Here is a tiny trained network, its code and every weight. The questions are about switching its units off for an input and a class, where a switched-off unit gives its printed mean instead of its output.

import numpy as np


def w(rows, s, z=0):
    codes = np.array(rows[::2]) - 128.0
    scale = np.full(codes.shape[1], s)
    scale[-1] = z or s
    return codes * scale


def norm(h):
    return h / np.sqrt((h * h).mean(-1, keepdims=True) + 1e-5)


def f(y):
    return np.maximum(y, 0)


def log_softmax(a):
    a = a - a.max(-1, keepdims=True)
    return a - np.log(np.exp(a).sum(-1, keepdims=True))


def net(x, mask):
    res = np.array(x, float).reshape(1, 5) / 4 @ E
    u = 0
    for l in range(4):
        y = f(norm(res) @ A[l][:, :-1].T + A[l][:, -1])
        res = res + np.where(mask[u : u + 15], y, B[l][:, -1]) @ B[l][:, :-1]
        u += 15
    return log_softmax(norm(res)[-1] @ U[:, :-1].T + U[:, -1])


A, B = {}, {}
E = w([
[158,22,135,255,135,124,77,98,93,123,115],'x0',
[131,223,135,185,146,135,22,217,130,136,127],'x1',
[140,147,145,82,129,131,41,26,136,147,115],'x2',
[132,129,125,127,127,129,128,127,127,131,123],'x3',
[139,40,136,42,140,130,63,201,116,138,125],'x4',
],0.0015)
A[0] = w([
[109,133,112,140,119,143,235,234,133,125,144,1],'L0N0',
[126,85,124,163,120,135,126,126,119,119,134,26],'L0N1',
[136,63,125,193,115,144,101,101,131,137,120,25],'L0N2',
[125,121,129,125,137,138,173,170,130,124,143,3],'L0N3',
[118,196,117,142,138,116,71,182,129,126,113,42],'L0N4',
[106,155,115,79,120,149,64,33,133,125,136,43],'L0N5',
[115,184,133,133,115,140,83,168,142,132,119,28],'L0N6',
[126,194,114,126,99,142,76,186,140,127,153,37],'L0N7',
[127,129,128,127,128,130,128,128,128,128,126,121],'L0N8',
[109,154,134,158,116,149,169,97,147,124,148,12],'L0N9',
[129,235,126,2,118,141,193,150,132,133,129,27],'L0N10',
[109,63,118,35,108,134,233,61,143,125,139,18],'L0N11',
[114,58,133,9,132,139,88,195,145,139,132,56],'L0N12',
[124,232,127,161,132,131,197,58,136,142,124,18],'L0N13',
[132,174,126,61,131,128,85,68,131,130,134,45],'L0N14',
],0.0063,0.00089)
B[0] = w([
[172,76,175,125,70,80,94,153,171,188,20,224],'L0N0',
[90,158,145,148,115,118,85,86,158,145,141,160],'L0N1',
[39,129,124,120,167,88,96,115,176,119,161,195],'L0N2',
[124,111,161,134,96,101,148,161,149,154,94,161],'L0N3',
[175,123,156,119,178,149,177,72,82,129,167,207],'L0N4',
[157,72,166,154,79,89,151,192,169,173,58,206],'L0N5',
[151,133,150,144,173,155,176,108,100,133,142,189],'L0N6',
[147,142,140,156,201,189,168,107,97,137,119,204],'L0N7',
[128,128,128,128,128,127,128,128,128,128,129,129],'L0N8',
[141,177,80,99,131,112,80,141,89,105,116,171],'L0N9',
[1,103,109,150,161,88,77,78,196,124,185,255],'L0N10',
[187,157,177,157,237,204,191,90,67,145,154,240],'L0N11',
[152,190,47,138,53,117,102,171,77,51,154,227],'L0N12',
[156,155,62,117,56,136,109,190,67,54,159,230],'L0N13',
[155,95,184,119,83,96,98,139,166,176,45,193],'L0N14',
],0.0073,0.0063)
A[1] = w([
[122,82,117,89,84,161,192,127,151,88,171,88],'L1N0',
[53,130,114,66,129,131,192,149,194,175,122,118],'L1N1',
[1,104,87,118,133,116,93,86,200,110,191,6],'L1N2',
[89,78,111,83,136,134,161,120,114,87,106,84],'L1N3',
[121,88,127,86,72,188,154,113,146,132,151,102],'L1N4',
[125,149,116,86,135,184,172,105,135,145,148,102],'L1N5',
[145,113,117,92,141,175,157,119,107,115,129,93],'L1N6',
[115,95,102,66,142,142,146,145,118,153,137,104],'L1N7',
[94,131,107,109,109,158,175,148,140,138,110,110],'L1N8',
[67,112,132,92,95,159,162,88,196,125,179,102],'L1N9',
[106,120,136,84,108,118,179,129,124,141,154,117],'L1N10',
[97,117,114,83,119,152,147,114,114,143,111,92],'L1N11',
[100,121,98,82,130,150,144,142,129,146,136,57],'L1N12',
[137,167,39,91,40,147,130,185,79,51,162,12],'L1N13',
[113,109,116,81,124,145,154,133,131,111,130,115],'L1N14',
],0.0066,0.0012)
B[1] = w([
[224,128,149,193,133,3,85,88,71,163,119,128],'L1N0',
[197,187,132,156,79,143,76,159,64,107,184,147],'L1N1',
[1,66,144,130,147,134,101,72,235,126,195,241],'L1N2',
[133,136,145,112,157,120,119,121,160,135,112,128],'L1N3',
[175,115,149,177,99,69,129,85,107,75,128,128],'L1N4',
[125,136,168,145,174,167,129,167,137,142,92,153],'L1N5',
[82,114,147,147,139,126,131,91,171,173,159,162],'L1N6',
[174,130,142,171,151,143,96,115,125,134,111,128],'L1N7',
[126,98,109,148,163,115,103,141,81,136,123,128],'L1N8',
[107,123,87,170,125,108,112,137,119,74,144,155],'L1N9',
[143,143,115,134,98,70,149,117,101,181,159,128],'L1N10',
[151,119,133,160,168,142,76,134,124,98,107,128],'L1N11',
[86,166,111,124,207,164,100,144,134,144,68,128],'L1N12',
[147,195,27,74,47,131,109,188,52,49,137,254],'L1N13',
[174,173,157,161,100,115,124,95,123,147,101,128],'L1N14',
],0.0068,0.0049)
A[2] = w([
[165,155,143,99,220,254,230,62,81,150,182,28],'L2N0',
[141,63,123,58,148,156,169,50,105,98,106,82],'L2N1',
[125,126,114,4,108,145,168,89,175,162,125,87],'L2N2',
[158,107,91,22,128,157,145,124,160,165,167,96],'L2N3',
[132,125,142,54,97,153,183,131,143,152,160,105],'L2N4',
[98,128,100,30,122,176,203,132,155,152,144,76],'L2N5',
[136,143,118,30,121,130,145,98,159,153,127,100],'L2N6',
[93,147,167,45,183,232,155,168,121,185,171,98],'L2N7',
[132,115,107,64,127,184,178,142,188,120,100,98],'L2N8',
[167,168,109,86,132,232,228,131,134,132,163,22],'L2N9',
[134,164,39,6,134,171,158,121,128,109,126,53],'L2N10',
[129,135,82,35,117,141,205,92,175,168,137,74],'L2N11',
[61,124,156,16,177,206,234,60,149,79,105,52],'L2N12',
[81,76,121,49,93,135,208,88,125,102,140,64],'L2N13',
[107,124,136,24,82,203,177,93,180,192,125,4],'L2N14',
],0.0051,0.0015)
B[2] = w([
[177,150,154,94,185,204,254,59,107,161,154,254],'L2N0',
[158,148,144,158,153,123,121,165,149,116,152,142],'L2N1',
[77,105,71,163,146,144,108,137,97,162,102,128],'L2N2',
[107,183,135,154,79,113,126,82,120,134,100,128],'L2N3',
[130,174,177,173,109,142,90,158,116,130,117,128],'L2N4',
[123,130,120,177,126,122,135,171,136,134,110,128],'L2N5',
[103,153,174,189,127,148,79,201,105,149,132,128],'L2N6',
[145,110,111,170,115,143,199,129,112,121,138,169],'L2N7',
[203,171,152,142,130,116,104,119,146,135,130,128],'L2N8',
[60,132,148,138,149,120,114,117,157,159,129,173],'L2N9',
[155,173,114,129,85,101,94,172,116,79,132,175],'L2N10',
[148,112,115,150,93,104,157,89,120,138,162,128],'L2N11',
[177,199,118,179,100,104,83,167,98,167,102,164],'L2N12',
[123,143,139,146,127,112,117,146,154,171,144,136],'L2N13',
[114,138,145,160,160,107,90,148,99,98,105,128],'L2N14',
],0.0075,0.0053)
A[3] = w([
[127,146,140,104,111,168,139,136,153,137,127,86],'L3N0',
[119,126,113,94,112,132,209,121,175,182,163,51],'L3N1',
[89,73,117,67,101,188,154,142,114,149,117,45],'L3N2',
[187,47,191,96,62,104,141,167,182,189,49,85],'L3N3',
[104,106,147,59,2,108,107,150,200,158,85,55],'L3N4',
[134,67,101,108,77,168,200,102,196,88,153,53],'L3N5',
[131,102,124,63,140,149,147,149,156,108,120,71],'L3N6',
[146,118,132,84,135,170,155,171,199,127,129,81],'L3N7',
[101,86,122,75,110,183,175,177,145,137,125,51],'L3N8',
[126,95,125,85,112,163,105,115,102,170,143,1],'L3N9',
[165,44,165,48,31,127,174,160,200,189,25,57],'L3N10',
[148,103,103,71,121,148,138,125,162,132,133,36],'L3N11',
[119,78,123,72,106,174,158,149,138,115,133,8],'L3N12',
[124,103,163,63,117,178,166,156,168,136,134,78],'L3N13',
[143,91,149,84,94,118,146,167,165,195,36,69],'L3N14',
],0.0056,0.00096)
B[3] = w([
[97,119,140,136,124,66,177,102,89,134,138,142],'L3N0',
[161,158,146,88,149,168,148,134,118,87,122,189],'L3N1',
[174,135,85,95,117,131,126,104,147,171,178,128],'L3N2',
[174,52,143,61,78,85,68,173,145,162,9,252],'L3N3',
[230,113,154,106,208,193,235,122,33,150,93,249],'L3N4',
[132,221,167,171,215,77,27,113,102,153,95,150],'L3N5',
[143,96,114,108,145,93,70,103,55,176,148,128],'L3N6',
[130,67,68,126,86,86,111,2,63,112,102,139],'L3N7',
[111,143,174,61,147,102,107,95,108,90,138,130],'L3N8',
[134,163,109,145,186,135,108,171,144,124,82,128],'L3N9',
[149,100,160,81,59,93,110,166,209,234,11,232],'L3N10',
[114,86,117,56,144,199,153,137,134,130,130,128],'L3N11',
[155,151,125,172,140,83,101,185,149,123,156,128],'L3N12',
[108,134,94,144,147,176,48,121,92,162,120,154],'L3N13',
[105,57,155,75,78,108,177,171,183,165,109,207],'L3N14',
],0.0052,0.0034)
U = w([
[178,161,165,145,211,199,234,69,85,155,155,211],'0',
[2,95,122,153,153,104,75,82,212,115,188,160],'1',
[152,190,41,103,52,118,105,189,60,44,139,130],'2',
[165,56,175,94,84,90,128,165,170,198,17,3],'3',
],0.0063,0.00039)

Each question gives the input, the list of numbers given to net, and the class t.
The units are the neurons (one row each of A and B). Each row of codes is followed by its name. A weight is (code - 128) times the scale printed after its matrix; where a second scale follows, it is the last column's (A, B and U).
mask holds one flag per neuron, layer by layer. A switched-off neuron (its flag False) gives its mean, the last column of its row in B, instead of its output. The means were averaged over made-up inputs and are rounded, as every weight is.
A unit's drop is (log p(t) with every unit on - log p(t) with that unit switched off) / (log p(t) with every unit on - log p(t) with every unit switched off).
The circuit of an input: a set's keep is (log p(t) with only the set's units on - log p(t) with every unit switched off) / (log p(t) with every unit on - log p(t) with every unit switched off). Starting from the 12 units with the biggest drops (on a tie, the unit counted first), units are removed one at a time, each time the one whose removal leaves the highest keep (on an exact tie, the one counted first), for as long as the keep stays at least 0.8.
circuit, biggest first: the units of the circuit, biggest drop first
most important unit: the unit with the biggest drop
k most important neurons: the k neurons with the biggest drops, biggest first
top k neurons in layer l: the k neurons of layer l with the biggest drops, biggest first
input [3,1,7,-4,7], class 2: top 2 neurons in layer 0 -> L0N12, L0N0
input [8,-5,2,-1,-6], class 1: circuit, biggest first -> L0N2
input [7,1,-4,-2,-8], class 2: 3 most important neurons -> L0N10, L0N13, L1N13
input [-6,5,0,3,4], class 1: 2 most important neurons -> L0N10, L0N11
input [2,6,-7,2,8], class 2: 2 most important neurons -> L0N12, L0N11
input [-5,7,6,5,5], class 0: 3 most important neurons -> L0N0, L0N7, L0N4
input [-8,6,-6,2,3], class 1: 2 most important neurons -> L0N10, L0N11
input [-5,5,6,7,-1], class 3: 4 most important neurons -> L0N14, L0N5, L0N11, L0N2
input [7,8,-4,-3,6], class 0: 2 most important neurons -> L0N10, L0N13
input [8,5,-1,-6,-1], class 1: top 2 neurons in layer 0 -> L0N11, L0N2
input [2,0,-5,1,-4], class 3: top 2 neurons in layer 0 -> L0N0, L0N12
input [3,-3,-5,4,3], class 3: top 2 neurons in layer 0 -> L0N10, L0N0
input [-1,0,2,4,0], class 3: 2 most important neurons -> L0N5, L0N14
input [-3,-1,-3,1,-5], class 2: most important unit -> L0N13
input [6,0,6,3,8], class 2: 2 most important neurons -> L0N12, L0N10
input [-5,4,5,-1,6], class 2: top 4 neurons in layer 0 -> L0N12, L0N11, L0N2, L0N0
input [4,5,-8,2,-8], class 2: 4 most important neurons -> L0N13, L0N5, L0N14, L0N11
input [-4,-7,-5,8,8], class 2: 2 most important neurons -> L0N12, L0N7
input [8,3,1,6,8], class 1: top 4 neurons in layer 0 -> L0N2, L0N13, L0N1, L0N9
input [-8,3,-7,7,6], class 1: 2 most important neurons -> L0N10, L0N13
input [-1,0,5,6,-8], class 2: circuit, biggest first -> L0N13
input [6,-1,8,3,-4], class 3: 2 most important neurons -> L0N5, L0N10
input [-7,0,8,-5,-1], class 3: top 3 neurons in layer 0 -> L0N14, L0N5, L0N2
input [-4,3,6,1,-8], class 2: 2 most important neurons -> L0N13, L0N0
input [3,0,-7,3,4], class 3: 2 most important neurons -> L0N0, L0N13
input [2,-3,8,-7,-5], class 3: top 2 neurons in layer 0 -> L0N5, L0N12
input [-4,4,-8,3,-1], class 3: circuit, biggest first -> L0N0
input [8,1,-3,1,-6], class 1: top 2 neurons in layer 0 -> L0N2, L0N12
input [-7,-7,-8,-2,4], class 3: top 2 neurons in layer 0 -> L0N0, L0N3
